Each row of numbers stands for one thing and depends on some of the facts below. Use the named rows to name the rest.

Known rows:
q_164: [ -9 -15   3  16 -10  -5 -62  17 -16  30  26  -8   1   5  -9 -11  18   2
   2   0 -23 -23   1 -38 -25 -19 -16]
q_178: [  1 -17  14   6  15  -4  27  14  10  -3  -5  22   3   3  11   1 -27  15
  25  23  -9 -47   7  11 -20  -1  26]
q_998: [  5  20  -2  -5   7   8  29   3  -7  17  -7 -14  -2  -7  14 -13  -3  25
  21  16   9 -24   8  16   6  43  31]
q_812: [  7  13   7  -4  18   7  19  17  23  -5   1  -9   3   7  16  32 -18  11
   8  14  -1 -16  10  14   7  43  19]
q_404: [ -3  -9  -6   5 -21  -2 -77  46  -3  14  14 -10   1  15  10  26  12 -11
 -16  -6 -18  -6  -6 -24   0   5 -12]
q_945: [  6 -13   8  -3   7  -2  15  37  21 -15 -15  20   4  11  27  33 -33   5
   9  18  -6 -34   2  22   0  18  29]
q_529: [  7   4   0   9 -23   0 -52  16 -15  24  25 -43   0  10   2 -11  20   5
  -8   7  -7 -20  -3 -24  15   8 -16]
q_891: [ -1  14   2  -1 -17   1 -36  17 -23  17  22 -33   1  19   0 -13  25  11
 -21 -12 -11 -25  -7 -16  11 -17 -24]
q_897: [  0  18   8 -10  19   6  33  13   7  -8  -3   4   1   8  11   4   3  20
   6  -3   1 -34   3  23   4  16  21]
q_152: [  6  -8  -5   8   0   0  13 -37   9 -26 -11 -17   0 -21  -9   1  -6 -19
   4   9  10  68   2   3   5   4 -31]
q_417: [  1  18   9  -9  19   6  35  13   8 -10  -3   5   1   8  10   4   2  19
   7  -3   1 -33   3  22   3  15  21]
q_149: [  7 -39 -11   7  -9  -8   2 -16   0  -5 -19  27   2 -17   3   5 -20 -19
  -2  12   7  39   0  12   5 -30   4]
q_969: [  3 -14 -10  -1   7   0  13 -28  -2  -8  -6  12   3 -14  -9   6   8  -9
 -15  -9  11  45   3  16  13 -29  -7]
q_799: [  1 -13 -15  -3   7  -4  15 -22   8 -13  -4  12   5  -8  -6  42 -12 -15
 -25  -8   6  51   4   9   7 -12  -8]
q_153: [  0  18   8  -9  19   6  33  13   6  -8  -3   3   2   8  10   4   4  20
   7  -2   1 -33   4  23   4  16  22]
q_961: [  0  21   4 -10  15   7  35  10  -4   0  -6   3   0   4  11  -8   9  25
  10  -2   4 -35   3  25   4  16  26]
q_323: [  0  -4  -5  -6   0  -2  21 -42   6  -1  -4  20  -3  -8 -21  -6 -10 -20
 -13 -10  17  36  -1  -5   7 -21  -1]
q_90: [ -3  -2 -11   1   1  -5  28 -37   1 -29 -12  -2   0 -15 -13   8  -4 -14
  -7  -6   9  57  -3   5  -4  -9 -27]

There are 3 kinds of fact about the things: Λ, ρ, ψ.
Λ: is directly part of; ρ: belongs to class; ψ: is of sort
q_114 Λ q_819; q_254 Λ q_822; q_970 Λ q_695
q_695 Λ q_404; q_193 Λ q_936; q_986 Λ q_404
q_426 Λ q_819; q_90 Λ q_503; q_863 Λ q_666
q_718 Λ q_973; q_895 Λ q_425; q_125 Λ q_249
q_601 Λ q_529; q_822 Λ q_503; q_358 Λ q_594
q_890 Λ q_782; q_998 Λ q_819; q_202 Λ q_529
q_746 Λ q_436; q_555 Λ q_822; q_529 Λ q_891
q_152 Λ q_425; q_819 Λ q_665; q_323 Λ q_746
q_481 Λ q_164; q_831 Λ q_819; q_153 Λ q_270
q_139 Λ q_436; q_394 Λ q_446; q_386 Λ q_23
q_799 Λ q_695; q_756 Λ q_939; q_945 Λ q_576
q_425 Λ q_503; q_763 Λ q_576; q_904 Λ q_384
q_178 Λ q_164; q_477 Λ q_594; q_194 Λ q_446
q_812 Λ q_404; q_536 Λ q_782; q_858 Λ q_425
q_675 Λ q_436; q_961 Λ q_665; q_973 Λ q_436
q_99 Λ q_665; q_968 Λ q_377; q_23 Λ q_106
q_889 Λ q_939; q_786 Λ q_249; q_589 Λ q_249
q_452 Λ q_384; q_417 Λ q_446; q_483 Λ q_139
q_164 Λ q_666; q_470 Λ q_377; q_141 Λ q_746
q_8 Λ q_377; q_576 Λ q_404; q_229 Λ q_425
q_823 Λ q_106; q_64 Λ q_164; q_701 Λ q_891
q_782 Λ q_503; q_969 Λ q_106; q_73 Λ q_939
q_800 Λ q_139; q_15 Λ q_533; q_392 Λ q_164
q_900 Λ q_446; q_499 Λ q_822; q_574 Λ q_646
q_377 Λ q_666; q_270 Λ q_533; q_754 Λ q_106
q_721 Λ q_404; q_447 Λ q_270; q_628 Λ q_270
q_897 Λ q_529; q_162 Λ q_782; q_249 Λ q_436
q_525 Λ q_666; q_289 Λ q_384; q_690 Λ q_666
q_149 Λ q_106; q_521 Λ q_446; q_401 Λ q_377
q_253 Λ q_106; q_432 Λ q_939; q_114 ρ 330
q_254 ρ 673; q_970 ρ 673; q_193 ρ 673
q_986 ρ 673; q_426 ρ 673; q_90 ρ 673
q_863 ρ 673; q_718 ρ 330; q_895 ρ 673
q_125 ρ 673; q_601 ρ 673; q_358 ρ 673
q_890 ρ 330; q_998 ρ 330; q_202 ρ 330
q_555 ρ 673; q_152 ρ 673; q_323 ρ 673
q_481 ρ 673; q_831 ρ 673; q_153 ρ 330
q_394 ρ 330; q_386 ρ 673; q_799 ρ 673
q_756 ρ 330; q_945 ρ 330; q_763 ρ 673
q_904 ρ 673; q_178 ρ 330; q_477 ρ 330
q_194 ρ 673; q_812 ρ 330; q_536 ρ 673
q_858 ρ 330; q_675 ρ 673; q_961 ρ 330
q_99 ρ 673; q_968 ρ 330; q_889 ρ 673
q_786 ρ 673; q_589 ρ 330; q_452 ρ 673
q_417 ρ 330; q_483 ρ 330; q_470 ρ 330
q_141 ρ 330; q_8 ρ 673; q_229 ρ 330
q_823 ρ 330; q_64 ρ 330; q_701 ρ 330
q_969 ρ 673; q_73 ρ 673; q_800 ρ 330
q_15 ρ 330; q_392 ρ 330; q_900 ρ 673
q_499 ρ 330; q_574 ρ 330; q_754 ρ 330
q_721 ρ 330; q_447 ρ 330; q_628 ρ 330
q_897 ρ 330; q_162 ρ 330; q_525 ρ 330
q_289 ρ 330; q_690 ρ 673; q_149 ρ 673
q_521 ρ 673; q_401 ρ 673; q_253 ρ 673
q_432 ρ 330; q_114 ψ 580; q_254 ψ 863
q_503 ψ 363; q_404 ψ 991; q_970 ψ 861
q_695 ψ 991; q_193 ψ 863; q_986 ψ 991
q_939 ψ 580; q_426 ψ 861; q_90 ψ 580
q_863 ψ 580; q_718 ψ 580; q_895 ψ 580
q_125 ψ 863; q_601 ψ 363; q_822 ψ 363
q_358 ψ 991; q_890 ψ 991; q_998 ψ 863
q_202 ψ 991; q_746 ψ 991; q_555 ψ 580
q_529 ψ 863; q_436 ψ 580; q_646 ψ 688
q_152 ψ 863; q_819 ψ 688; q_323 ψ 580
q_481 ψ 861; q_831 ψ 863; q_153 ψ 861
q_594 ψ 580; q_139 ψ 580; q_394 ψ 991
q_386 ψ 363; q_799 ψ 580; q_756 ψ 861
q_945 ψ 363; q_425 ψ 580; q_763 ψ 363
q_904 ψ 861; q_178 ψ 363; q_477 ψ 861
q_384 ψ 580; q_665 ψ 863; q_194 ψ 688
q_812 ψ 863; q_536 ψ 363; q_858 ψ 861
q_675 ψ 580; q_961 ψ 861; q_973 ψ 861
q_99 ψ 363; q_968 ψ 688; q_23 ψ 861
q_889 ψ 991; q_786 ψ 861; q_106 ψ 580
q_589 ψ 863; q_452 ψ 991; q_417 ψ 861
q_483 ψ 688; q_164 ψ 991; q_936 ψ 863
q_891 ψ 688; q_470 ψ 991; q_141 ψ 861
q_8 ψ 861; q_576 ψ 991; q_229 ψ 863
q_823 ψ 991; q_64 ψ 580; q_701 ψ 861
q_782 ψ 861; q_969 ψ 861; q_73 ψ 861
q_800 ψ 580; q_15 ψ 991; q_392 ψ 688
q_900 ψ 363; q_499 ψ 863; q_574 ψ 863
q_377 ψ 991; q_270 ψ 991; q_754 ψ 861
q_721 ψ 580; q_447 ψ 991; q_628 ψ 863
q_897 ψ 861; q_162 ψ 363; q_249 ψ 991
q_666 ψ 861; q_446 ψ 991; q_525 ψ 580
q_289 ψ 991; q_533 ψ 580; q_690 ψ 863
q_149 ψ 363; q_521 ψ 861; q_401 ψ 363
q_253 ψ 991; q_432 ψ 991

Rows to name:
No name comes twice in this set of rows, the named rows included.
[ -9   0   8   1  22   3  13  12   9   8  -4  23   0  -4   3   6 -15  11
  25   6  -9 -23  10   1 -30  20  24]  q_470
[ -4  27  -6 -12   7   4  46   3 -14  10 -10   1  -2  -1  10  -6  -2  29
  12   1   7 -34   3  17  -4  34  32]  q_114
[  3 -10 -19  -2   0   0  17 -32 -22   7 -11   9   1 -22  -6 -12  18   1
 -10  -7  15  42   2  20  14 -26   2]  q_426
[  8 -15  -9   6   2   1   6 -36   6   1  -4  -3   2 -19  -9   6  -7 -15
  -5   8  11  55   7   3  11  -5  -9]  q_193
[  6 -22  -5  12  11  -1  11 -44   4   6   5  -1   4 -21 -16   4  -8 -10
  -1  11   5  50  13  -2  -1 -17 -11]  q_690
[  2  -5  -8  -4   8   2  21 -33  -6  -3  -6   8   3 -12  -9   5  -2  -8
 -18 -11   8  49   3  12  10 -29 -16]  q_194
[ -2 -26 -17   2   2  -1 -19  -7  10  -2 -15  30   2 -18  -1  37 -13 -28
 -11  -4   3  67   4   4  -2  -7  -1]  q_986
[  9 -44 -10   6  -4  -8  -5  -4  12 -14 -16  28   5 -10   7  35 -26 -24
 -12  12   2  43   1  15   8 -28   1]  q_763
[  2  -1  13   1   1  -3  28  22  15 -32 -23   5  -1   3  20  -3 -25   6
  28  20  -3 -28  -5  18 -12  22  10]  q_162
[  7 -37 -16   6 -13  -8   3 -19 -10   3 -22  25   0 -22   2  -6 -15 -13
   1  13  10  36  -1  14   5 -29   9]  q_99
[ -2  20   3 -10  18   3  37  16  14 -13  -3   3   3  12  12  37 -16  14
  -2  -2  -2 -27   5  15  -3  33  21]  q_721
[ -5  -3  -4   6 -26  -2 -66  32 -16  22  12 -11  -3   7   3  -9  18  -6
  -3  -5 -13 -12  -8 -30  -5   1 -10]  q_446
[  6  21  19  -7  10   9  24  -3  23   5   1   0  -4   8   0 -15 -17   4
  19  10  10 -32   5  -1   8  34  25]  q_589
[  4 -33  -5   9 -11  -9   9 -19   7 -32 -25  13   0 -17   1  -1 -20 -23
   7  14   5  50  -6  11  -3 -24 -19]  q_536
[ -5  -4  -6   6 -26  -2 -69  32 -18  25  11 -12  -3   8   4  -7  19  -4
  -5  -5 -13 -13  -8 -27  -4   2  -9]  q_270

Now the same things, written a new way:
Some rows with their names:
q_64: [ 30  -2  -9  18 -13  11  -8  12  -1 -13   6   2  79 -42  36 -19  -8  -1
 -33  -9  24  -9   8 -50  -1  46  10 -33  -5  10   2  18 -34  -8   4 -10
  -7   2  -6  48  -2  34]
q_594: [ 30 -20   3 -13   3   9  -6   2  23 -13  -5   8  53 -31  22 -30 -37   0
  -8 -25  29   6  -6  -4 -15   4  31 -26  41  22   0   6 -48 -25  14  -2
 -17  -1  12  35  33   4]
q_477: [  5  20 -15   7 -14   5 -17  22  -8 -19  -7 -11  65 -33  14 -14 -15  11
 -22 -23  22   0  10 -47  -4  27  12 -35  -5  15   5   5 -52   1  30  -4
 -13   2 -16  20   0  30]
q_718: [  2  14 -12  11 -18   5  -8   6   4 -23   0  -4  71 -42  21 -28 -31  -8
 -25 -30  32 -14   3 -36 -10  54   1 -38  19  24   9   7 -39  12  18 -12
   3 -23  -4  15   7  35]
q_555: [ 26 -30   0 -15  -5  21   7   1  17 -16   7 -25  44 -33  19 -33 -62 -26
  -3 -37  45  10 -15  -7  -3 -38  29 -14  -9  -6  27  19 -19  -9  17 -18
 -22  26  14  26 -11   8]
q_254: [ 15 -23  -6 -11  -6  18   8  11   8 -22  -3 -35  46 -46  21 -32 -56 -28
  -9 -27  30  15 -22  -5  -9 -46  33  -5  -8   0  31  11 -18 -13  15 -10
 -33  34  12  20  -7  11]
q_690: [ 20 -33 -17   1  -3  17   7  32  20 -28   5 -19  52 -56  43 -33 -26 -30
 -24 -16  20  16  -9  -4 -15 -35  23 -17 -25   6  16   0 -24 -35  11 -12
 -31  33  12  35 -15  15]
q_823: [ -7  16 -12   4 -11   6 -18  11  -5 -18  -4 -20  72 -42  15 -12 -28  10
 -49 -20  10   3   5 -48  -9  28  24 -32  -3  29  14   3 -51 -11  21  -8
 -15  10 -24  16   8  29]
q_799: [ 10 -33  -4 -14  -5  15  -2   7  27 -17   9 -14  45 -37  40 -36 -51 -16
 -30 -31  50  19 -28   0 -20 -47  22 -35 -25   7   0   0 -33 -10  40 -14
 -28  23  15  39 -12  14]
q_392: [ 26   8 -21  23 -14  11  -9  23  -8 -20  -2  -5  77 -41  33 -14   8   2
 -26  -8  14  -3   9 -50  -1  38   7 -29  -8   9   4  12 -41 -12  15  -1
 -18   4 -12  41  -3  34]
q_665: [ 18 -10  -3 -15   1   3  -7  22  14 -20 -17   7  54 -45  19 -27 -37  -5
  -8 -21  11  10   1  -3 -24  -6  41 -19  38  30   4   6 -50 -39   4   3
 -25  17   7  21  37   8]
q_425: [ 38 -19  10 -17   2  15  -2 -16  11  -6  -6  -7  50 -23   8 -28 -49   1
   5 -26  32   5 -13 -10  -3   1  37  -9  52  10  17  18 -37 -11   9   0
 -20   0  14  35  35  -2]
q_229: [  6  18  -4   7 -18   8  -8  -4 -22 -10 -12 -26  73 -44  11 -16 -42   0
 -21 -15  22  -5 -13 -46  -2  25  25 -11  16  11  22  23 -27  14   8   1
 -19  10  -8  20  12  31]
q_754: [  4  21 -15   6 -14   5 -18  22  -8 -19  -7 -10  65 -34  14 -14 -17  11
 -22 -23  22   0  11 -47  -4  24  13 -37  -6  15   3   7 -54   0  31  -3
 -13   4 -15  19   0  30]
q_404: [  8 -17  -4 -15   7  12 -14  -3  21 -13  -6 -15  49 -32  19 -22 -28  18
 -38 -17  11  22 -18  -7 -18 -10  38 -23  33  35   6 -16 -59 -30  34   3
 -33   7  -3  33  35  -3]
q_576: [  7 -18  -4 -14   6  11 -15  -6  21 -12  -6 -15  49 -31  20 -22 -29  20
 -42 -15  14  24 -23  -8 -19 -13  37 -24  31  35   3 -19 -61 -27  39   4
 -35   7  -3  35  35  -3]
q_800: [  2  14 -13  12 -17   6  -8   5   3 -23   1  -5  71 -43  20 -29 -31  -8
 -24 -30  31 -14   3 -35 -10  56   0 -38  19  24  10   6 -39  13  18 -12
   4 -25  -3  14   6  34]
q_483: [ -1  23 -24  17 -18   5  -9  17  -3 -31  -7 -12  68 -41  18 -25 -15  -5
 -19 -29  21  -8   3 -34 -10  47  -3 -33  16  24  11   0 -44  10  29  -2
  -7 -22  -8   6   4  34]

Which thing is each row?
No name comes twice in this set of rows, the named rows included.
[  5 -17 -10 -19  -5   7   1  45  18 -32  -7  -6  49 -55  27 -31 -57 -35
 -13 -36  22  14  10   0 -27 -48  38 -26 -27  14  13  14 -35 -44   5 -16
 -24  49   7   6  -7  21]  q_831
[ -3 -20 -23  -2  -7  12  10  27  26 -41   1 -25  45 -58  30 -44 -40 -38
 -18 -33  24  10 -13  10 -22 -21  12 -21  -2  18  23 -15 -26 -16  23 -14
 -21   5  15   4 -10  15]  q_125
[ 10 -28 -15  -7  -5  16   8  19  34 -34  10 -15  44 -45  29 -44 -46 -36
 -13 -42  39   5  -6   7 -16 -15   9 -31  -5  12  20  -6 -29 -13  24 -22
 -10  -1  17  11 -13  13]  q_323
[ 24 -30  -1 -15  -5  20   6   5  19 -18   7 -22  45 -34  22 -34 -58 -26
  -6 -36  43  11 -13  -6  -6 -38  28 -18 -12  -4  24  16 -22 -12  18 -17
 -21  25  14  26 -11  10]  q_90
[ 24 -18  -4  -8   2   9  -2   3  28 -21  -3   5  51 -35  19 -38 -33  -7
  -5 -30  28   1  -5   3 -16  20  19 -26  54  28   7  -6 -48 -18  17  -5
 -10 -21  16  23  33   3]  q_436
[  4   9  -3   4 -17   4 -17  -4  -3  -8  -1  -2  73 -36  30 -20 -36   8
 -38 -20  39  -2 -14 -43 -12  28  13 -41   0  19  -6  13 -43  13  28  -6
 -11   0  -5  36   7  35]  q_721
[ 24 -10  -8 -14   4   8 -11  19  18 -19 -10   0  44 -27  11 -23 -18  12
  -2 -25  19  16   4  -8 -11  -8  30 -25  30  21   1  -8 -61 -28  31   3
 -25   2   3  26  26  -1]  q_23
[ 36  -5   3  13 -17   4 -17  25 -13 -21   6   4  71 -37  41 -12  11  -9
 -21 -11  28 -15  12 -53  -2  41   3 -30 -11  10  -4  14 -34   4   3  -4
  -9  -7  -2  44  -6  30]  q_178
[ 33 -10  -1 -14   4  15  -6   3   6 -13 -10 -17  41 -19  -1 -21 -28  13
  11 -24  21  13  -4 -14   3  -9  35  -8  43   9  19   3 -49 -17  25   5
 -28   1   5  26  27  -8]  q_782
[ 43 -23  20 -20  -1   7 -12   1   2 -16  -6  -1  41 -21  16 -23 -25  -6
  13 -28  35   0  -7 -11  -6  -4  29 -11  44  13   7  11 -39  -1   9   5
 -21  -8  19  30  30  -5]  q_503
[ 17 -13  -3 -12   1   5  -6  12  14 -18 -15   1  54 -44  24 -29 -32   0
 -14 -17  15  12 -11  -1 -23  -6  36 -18  41  30   2  -1 -48 -30  13   6
 -29  10   9  28  37   6]  q_529
[ 19 -14  -4 -10   1   6  -5  11  14 -18 -14  -1  53 -45  23 -29 -31  -1
 -13 -16  15  11 -12  -2 -20  -3  35 -16  43  29   5  -3 -46 -28  12   5
 -29   7  10  28  36   5]  q_936
[  5 -23 -16 -12  -3  15  -6  23  22 -24   5 -24  37 -33  30 -29 -32  -5
 -23 -30  38  27 -19  -4 -14 -56  19 -33 -34   5   3 -14 -44 -13  55  -9
 -35  25   8  30 -19   8]  q_970
[ -4  24  -9   0 -17  -4 -15  32 -12 -21 -16   4  76 -53  18 -16 -41  -7
 -25 -24  13  -6  19 -42 -20  24  29 -34  -3  26   3  26 -46 -18  -1  -5
 -10  25 -14   7  12  43]  q_998

The same things again, as new rows of numbers:
Named rows:
q_178: [ 48  -1  18 -15  52   1  13 -35 -69  21  42 -16   8   0  -7]
q_114: [ 31   7  25   4  20  -7  21  -3 -52  16  39  21  -7  16 -15]
q_701: [ 41   5  24  -6  22 -10  17  -4 -41  17  34   7   0   8 -23]
q_756: [ 42   7  24  -7  21  -9  17  -4 -43  16  34   8   0   8 -24]
q_432: [ 40   5  23  -5  26  -1  26 -17 -55   7  44  14   0  11  -8]
q_961: [ 39   5  25  -1  23 -11  19  -1 -44  18  34  11   0   8 -25]
q_986: [ 27  25  45  27  64  35  15  38 -31   5  61  17  25 -16  14]
q_690: [ 31  26  33  16  63  40  -4  27 -52   9  60 -20  26 -18  21]
q_900: [ 37  26  42  11  75  34  12  25 -21  11  60  13  31 -26   9]
q_358: [ 32  27  41  16  61  38  10  31 -29   3  61  10  27 -15  17]
q_863: [ 29  27  36  13  63  38 -10  33 -46  16  56 -15  27  -8  17]
q_666: [ 45  -9  29  19  23  10 -14  18 -25  38  34 -34  14 -13  43]
q_819: [ 34  -4  36  37  12   6  19  22  -7  29  41  18   1 -24  41]
q_782: [ 48   2  26   8   5  26  13  28  33  26   7 -22   5  -7  38]
q_891: [ 39  -3  32  26   9   8  14  16  -3  26  39   7   3 -23  45]
q_576: [ 30  -8  41  41  16   9  21  27  -9  25  41  25   4 -15  46]
q_936: [ 37  -2  31  25   2  12  12  19  -7  23  39   5   1 -17  49]
q_404: [ 31  -7  40  40  16   8  20  26  -9  25  42  24   4 -14  46]

Name these rows:
No name comes twice in this set of rows, the named rows included.
[ 45   9  17 -16  27  14  32 -18 -37   4  26  -5  -2  15  -3]  q_890
[ 37   5  18  -7  28  -1   5 -17 -72  21  38 -12  -1  17  -5]  q_525
[ 33  -3  34  34   5  10  15  23 -10  24  40  14  -1 -17  46]  q_665
[ 35   7  21   1  19  -4  25 -13 -58  10  42  11  -7   6  -9]  q_628
[ 38   8  19  -2  18  -3  24 -15 -57   9  42   7  -7   7  -8]  q_574
[ 47  10  16 -19  19   8  23  -5 -23  13  16 -14   0  15 -20]  q_858
[ 44   6  25   6   0  34  15  24  27  24   9 -17   0   3  49]  q_425
[ 51   8  17 -22  39  11  34 -26 -28  12  25  -2   1   4 -11]  q_162

